Each row is followed by its class.
17 -16 -11 -12 -16 50 13 35 -49 23 94 14 -32 -35 -13 19 58 -6 -30 -1 0 -4 -33 -17 -66 -3 -71 1 -10 7 -19 -56 38 -57 42
<164>
-16 -3 1 -20 -42 6 -25 -74 22 -2 -2 -16 -5 63 -5 57 7 7 25 29 -30 -53 -22 16 11 12 -22 6 -28 -29 6 16 16 28 -3
<106>
6 12 -38 -5 -45 2 -17 -39 -17 -36 -7 27 7 20 -6 65 13 1 -29 32 -2 -24 -34 32 -13 7 -49 17 -4 -1 -11 16 37 23 -7
<171>
11 -23 -9 -28 -20 5 -1 2 54 42 35 -68 -4 14 17 16 20 -16 24 -48 11 39 42 15 -1 -8 -33 9 8 -54 -2 -8 38 -48 -42
<164>
43 3 8 -11 -17 37 28 18 -54 8 66 -19 -21 -16 -8 35 31 -31 -16 53 26 -1 6 18 -96 -7 -98 19 5 -10 -34 -36 20 -30 45
<180>
42 -21 13 -18 21 62 20 6 5 43 92 11 -60 -3 -17 58 49 1 -10 26 31 36 25 1 -59 -4 -22 -6 -12 8 -28 -47 33 -69 17
<164>
44 -29 19 -12 -26 60 35 41 -14 50 65 -11 -71 10 -31 19 47 15 -11 28 32 3 -42 0 -60 -21 -39 -28 -15 86 6 -32 -17 11 19
<183>
-26 -22 24 15 3 16 29 69 -41 -39 -43 10 5 1 18 -13 14 -4 -35 -29 -19 26 -52 9 -8 6 -81 49 24 -25 24 -11 -40 35 34
<171>
33 -6 3 -4 -54 -38 5 57 9 -24 67 -18 19 31 -6 75 13 23 -29 -51 79 16 36 4 12 1 -30 -12 -9 -29 -11 0 69 -22 -62
<183>
42 25 13 5 -19 -1 13 -9 38 -4 42 -52 1 50 -27 22 35 22 -14 -62 -6 5 33 -5 24 -15 29 -34 -31 -47 -15 9 34 -31 -53
<171>
-21 -19 -3 -45 7 51 31 38 -35 36 44 -9 -48 -31 -22 20 53 17 -4 -7 6 10 -23 -12 -75 -14 -33 -7 11 67 -4 -22 -32 -28 35
<171>
23 24 2 11 -43 4 12 71 -60 3 59 -17 -16 -53 -5 42 57 -9 8 -1 12 8 18 -15 -44 11 -70 -43 22 -46 -16 -13 31 -23 15
<164>
-25 -7 40 98 1 -36 17 55 -26 -24 -18 -10 26 -13 43 7 -8 -17 -8 0 1 46 -27 -20 10 -1 -36 14 4 -88 -14 16 -5 -5 35
<106>
12 16 -14 -16 -45 -13 1 22 -10 -21 5 -22 26 44 -6 33 17 18 -13 -67 -2 15 50 -1 29 5 -11 -7 -31 10 14 -9 40 34 -48
<171>
-24 -7 56 88 -20 45 57 19 -41 -11 -1 -16 -6 7 0 -1 7 1 -18 -18 -1 64 -64 -3 8 -11 -51 35 13 -77 -34 18 -26 -3 52
<111>
33 31 10 -14 -10 -8 26 38 -68 11 47 32 -37 -31 -8 47 37 1 -11 24 18 -25 30 17 -20 -5 -61 -30 17 45 16 -24 13 -15 29
<141>
74 -4 9 2 6 65 8 41 -54 11 78 4 -70 -17 -35 2 66 23 -27 9 18 -28 -24 -5 -67 -10 -25 -10 -3 5 -21 -28 -30 -17 42
<180>
-19 -21 30 50 45 -8 20 40 -17 -37 -35 47 9 -3 4 11 17 2 -11 0 -56 28 -66 -17 32 13 -8 22 5 -73 13 24 14 37 37
<106>
-18 11 20 -26 -42 29 10 91 -96 3 108 34 -38 -50 16 59 52 0 -13 1 29 -2 23 -10 -43 -1 -59 10 9 4 9 -73 35 -82 50
<111>
-46 25 13 -28 -75 29 9 14 -15 -8 -23 -41 17 38 -18 44 26 15 6 18 -52 -41 -60 28 -7 -2 -47 2 -5 -46 1 50 7 -28 14
<171>
34 15 -12 60 -42 -18 9 32 28 -7 65 -39 -31 11 -3 67 31 11 -20 -42 38 47 30 25 23 -23 -3 3 9 -73 -22 -5 40 -11 -87
<180>
34 -30 25 -18 31 51 35 51 -27 3 54 -18 -54 -8 -21 -9 44 -12 -18 -7 -3 3 -8 3 -65 -7 -54 -23 6 10 -3 -54 -36 -29 24
<106>
22 38 2 32 -27 -32 5 47 56 -10 54 4 33 7 23 -4 -12 0 -19 -47 9 20 52 1 50 0 -8 -42 -55 -16 3 -35 59 -60 -68
<164>
-22 2 -58 6 -72 -8 -40 -42 -34 3 -30 14 31 -6 14 39 -21 -19 42 52 -38 0 -32 24 -17 15 -37 37 14 -32 35 22 39 55 7
<120>
9 2 18 20 3 36 35 48 -67 19 32 38 -65 -15 6 91 42 55 -1 31 3 -72 8 9 -46 -37 -58 -6 -48 78 7 -23 3 -11 35
<111>
34 -12 -6 10 -39 -5 -11 14 55 -12 47 -28 1 39 25 -1 16 31 -35 -90 52 50 30 15 16 -8 -28 9 -9 -20 -6 -1 16 10 -64
<111>
-9 -29 44 42 5 41 39 40 -56 -25 -18 6 -22 13 -21 11 25 -14 -41 -10 5 26 -58 1 32 -12 -40 24 6 -49 -26 -3 -14 -27 52
<171>
8 -22 3 67 31 5 31 38 -48 -13 -8 23 -40 -16 -36 -5 -3 7 -2 -21 28 54 -57 -12 30 17 -9 -22 34 -73 -33 9 -41 -11 24
<183>
-33 -6 4 -15 -40 60 6 10 -58 0 33 -5 -28 -1 16 71 4 -1 5 -2 36 18 4 -5 -51 22 -53 -14 -30 58 19 -43 -19 22 15
<158>
-93 16 -3 -53 -73 -18 -13 -17 2 15 10 27 9 11 -28 95 17 9 49 31 -18 -8 -6 -13 59 37 -16 -20 -14 -14 8 16 54 13 -11
<164>
39 30 -19 10 -19 -4 29 9 16 19 34 1 33 -2 24 52 -8 36 -7 -62 14 8 49 26 20 20 10 47 33 10 -4 -16 20 -13 -34
<141>
30 3 31 -14 -28 58 12 34 10 46 38 -33 -32 -24 -19 39 71 31 25 22 -6 -66 -12 -11 -57 -14 -59 -30 -41 43 -19 -5 -39 -6 47
<141>
-1 -1 -13 16 -26 35 -1 -10 20 -22 56 -32 4 20 -37 41 -3 9 -2 -43 7 -7 12 7 3 -30 15 8 -68 -17 -22 -20 40 -54 -58
<180>
32 -13 -45 21 -15 -21 -12 24 21 13 38 -30 16 20 -7 34 -10 14 -11 -45 28 21 51 -3 -2 -14 22 -15 -33 -17 -22 -34 60 -50 -72
<120>
4 35 15 -43 22 12 23 48 -82 -13 61 60 -34 -1 1 44 40 16 -42 29 2 32 46 7 -62 15 -56 -39 -25 40 19 -26 10 10 27
<158>
-14 -6 52 35 25 10 35 30 -13 8 3 19 3 -53 58 19 29 -44 -18 31 7 58 -36 3 13 -6 -74 10 2 -63 -11 39 13 -8 71
<158>
-24 -25 36 -22 -33 55 3 36 -33 49 34 -34 -49 -6 -18 60 56 27 27 31 -1 -29 -2 -14 -63 -21 -2 11 -6 22 11 -6 -34 -16 31
<164>
-28 -10 3 11 -44 21 7 12 -9 21 37 -74 15 -3 36 45 4 23 -18 -70 29 -11 29 5 -18 -34 -19 44 -31 -24 -25 -12 11 -62 -26
<120>
24 12 2 31 -4 -22 13 68 -3 -15 6 10 16 -11 20 -5 -1 -7 -32 -9 16 31 -59 -14 10 43 -47 -57 -10 -68 -16 2 -18 -21 16
<183>
-31 18 14 7 -45 3 38 -25 -22 8 34 -42 21 30 19 21 -31 23 -21 -57 13 -9 -11 7 -13 -22 -26 1 -24 22 29 5 23 -26 -28
<120>
-19 -9 -6 -15 -33 47 4 30 -102 -10 30 -16 -48 -22 -10 73 46 9 0 10 10 -40 -4 -18 -85 6 -45 7 13 54 -17 -50 16 20 32
<106>
43 4 -35 -61 0 48 -8 -2 -21 13 76 -4 4 -30 -13 24 14 -3 2 9 13 -31 -5 0 -88 33 -37 -18 -22 -3 -18 -30 -30 -59 32
<180>
15 8 11 42 -32 -2 8 -8 23 23 7 -57 20 38 27 19 -33 1 5 -39 12 -5 14 -16 27 -6 21 -29 -55 -18 9 -24 31 -36 -38
<120>
-49 29 -30 -14 -63 6 -24 -9 -60 -27 23 14 -53 10 -13 67 20 30 5 19 0 -60 -71 22 -26 -14 -67 -14 -3 7 24 37 70 -12 -6
<180>
8 14 56 84 28 27 58 16 -30 -31 -7 19 -18 -29 11 2 -8 -10 -32 19 20 46 -56 4 -12 -9 -11 25 22 -23 -7 21 -30 24 32
<180>
-68 40 7 -47 -71 12 -17 -44 -28 14 2 -25 -9 29 17 51 11 15 20 -1 1 11 -8 10 22 29 -7 -26 5 -21 13 52 -4 20 6
<158>
-31 39 0 -12 -62 30 -8 2 -1 24 42 -81 -9 30 29 -1 -1 8 -7 -62 10 9 9 2 6 -13 2 -12 -50 -8 -11 -7 24 -75 -25
<180>
-92 27 -11 -4 -75 4 -5 -63 -32 -24 -31 -27 -16 3 -1 48 5 -21 7 31 -1 -31 -64 11 4 13 -87 -19 8 -15 -34 26 22 43 1
<158>
-46 23 3 -11 -51 -41 -2 -39 12 -30 15 20 11 5 -2 38 27 -6 -3 41 -33 -7 -45 16 -13 -8 -50 34 38 -48 17 32 62 51 -15
<111>
-51 26 -28 7 -36 -27 7 -24 -7 -27 14 -7 26 16 16 75 -27 18 -8 -71 9 30 59 13 44 7 -17 15 -32 -28 -4 -21 57 7 -79
<120>
-27 23 62 21 19 -10 32 100 -50 -80 8 43 -10 -32 9 17 29 23 -34 -58 36 40 2 3 31 1 -58 -9 22 -63 8 38 3 -35 19
<171>
45 -13 -13 -7 -12 31 12 26 50 -6 22 -75 17 29 -29 -22 22 -5 -6 -78 10 80 27 1 -22 -3 9 -5 10 -44 -32 -4 20 -24 -53
<171>
7 20 22 71 21 -9 32 92 -25 -26 -7 62 5 -48 48 17 -18 -5 -27 0 23 82 6 15 35 25 -30 0 18 -54 7 -11 -7 -9 10
<120>
9 16 44 71 10 7 23 62 -33 -31 -50 36 -9 -21 1 -19 2 13 18 -8 -13 21 -22 16 44 -4 -42 11 24 -35 23 40 -22 26 42
<141>
-81 6 -28 -22 -37 15 -10 -40 -12 20 2 -10 -21 14 23 56 23 -6 5 13 -44 17 -82 7 -12 8 -46 10 7 -37 14 26 57 1 9
<158>
-30 17 -20 -26 -24 15 -8 34 -91 15 35 -9 -59 -6 16 82 48 34 8 12 -12 -39 41 6 -73 -9 -73 -31 -46 51 3 -25 -2 -5 22
<106>
41 10 -21 -1 -32 -7 -8 22 24 14 50 -32 -53 42 5 47 39 6 -15 -30 23 25 5 17 19 5 -46 -38 -10 -49 0 -12 50 -8 -54
<180>
-38 17 -15 -2 -41 13 17 45 -32 -8 13 -47 -6 -13 6 82 9 23 9 -65 15 6 43 7 4 0 -32 -13 -15 -31 -20 -16 40 -34 -54
<120>
-56 15 -22 -37 -48 -3 -36 -29 2 -17 -12 -19 -47 11 8 22 27 -8 8 5 -30 -32 -59 34 24 10 -38 -26 29 -47 12 29 8 -2 -20
<106>
31 10 59 27 43 -31 19 57 -11 -1 15 48 -32 -4 58 19 66 8 -51 25 -8 14 -11 -8 8 8 -67 27 23 -94 -10 -5 25 8 62
<111>
23 17 -3 -2 -20 -4 2 13 61 21 80 -24 12 20 7 78 28 59 -26 -52 32 16 25 17 -20 -7 9 -9 -20 -23 -9 29 5 -66 -49
<141>
8 -10 1 -42 16 21 26 42 -70 -5 58 13 -35 -42 15 56 71 7 -34 -22 -2 1 11 5 -57 0 -67 13 22 13 -1 -18 15 12 29
<106>
-24 -1 3 -28 -47 25 8 -76 -35 8 12 -49 -4 19 4 51 2 3 -7 -11 26 -22 -58 22 -17 8 -39 23 23 -42 -4 57 -28 3 20
<180>
41 -50 -26 12 -48 29 -14 21 27 45 13 -96 -4 46 11 37 3 1 -1 -50 40 38 22 14 -9 -6 9 23 9 -56 -20 -27 8 -33 -53
<120>
-25 13 75 50 21 -19 41 63 -37 -45 -12 30 20 -17 34 35 23 2 -58 7 5 61 -23 -9 1 3 -50 21 7 -91 -2 33 14 26 33
<120>
-16 5 8 -57 -53 31 11 90 -92 -16 42 29 -24 -37 -22 114 78 27 3 -2 22 -28 0 -22 -24 23 -47 -11 19 38 7 -11 56 7 34
<171>
3 14 -35 13 -10 -8 13 -25 -5 -11 28 -15 -4 51 14 53 -13 54 -25 -93 12 11 27 5 0 5 -20 4 -57 10 2 -19 25 21 -65
<183>
-2 32 23 23 -1 30 36 56 -68 -35 -39 5 -18 -20 16 41 34 5 -17 -18 -9 52 -19 4 -7 25 -53 -19 21 -39 -7 31 -5 30 34
<171>
29 20 -13 44 7 -16 10 0 70 3 22 -26 -1 50 -2 69 21 63 -17 -21 -16 -22 44 13 -2 -18 5 -37 -84 -6 -49 14 13 -4 -71
<106>
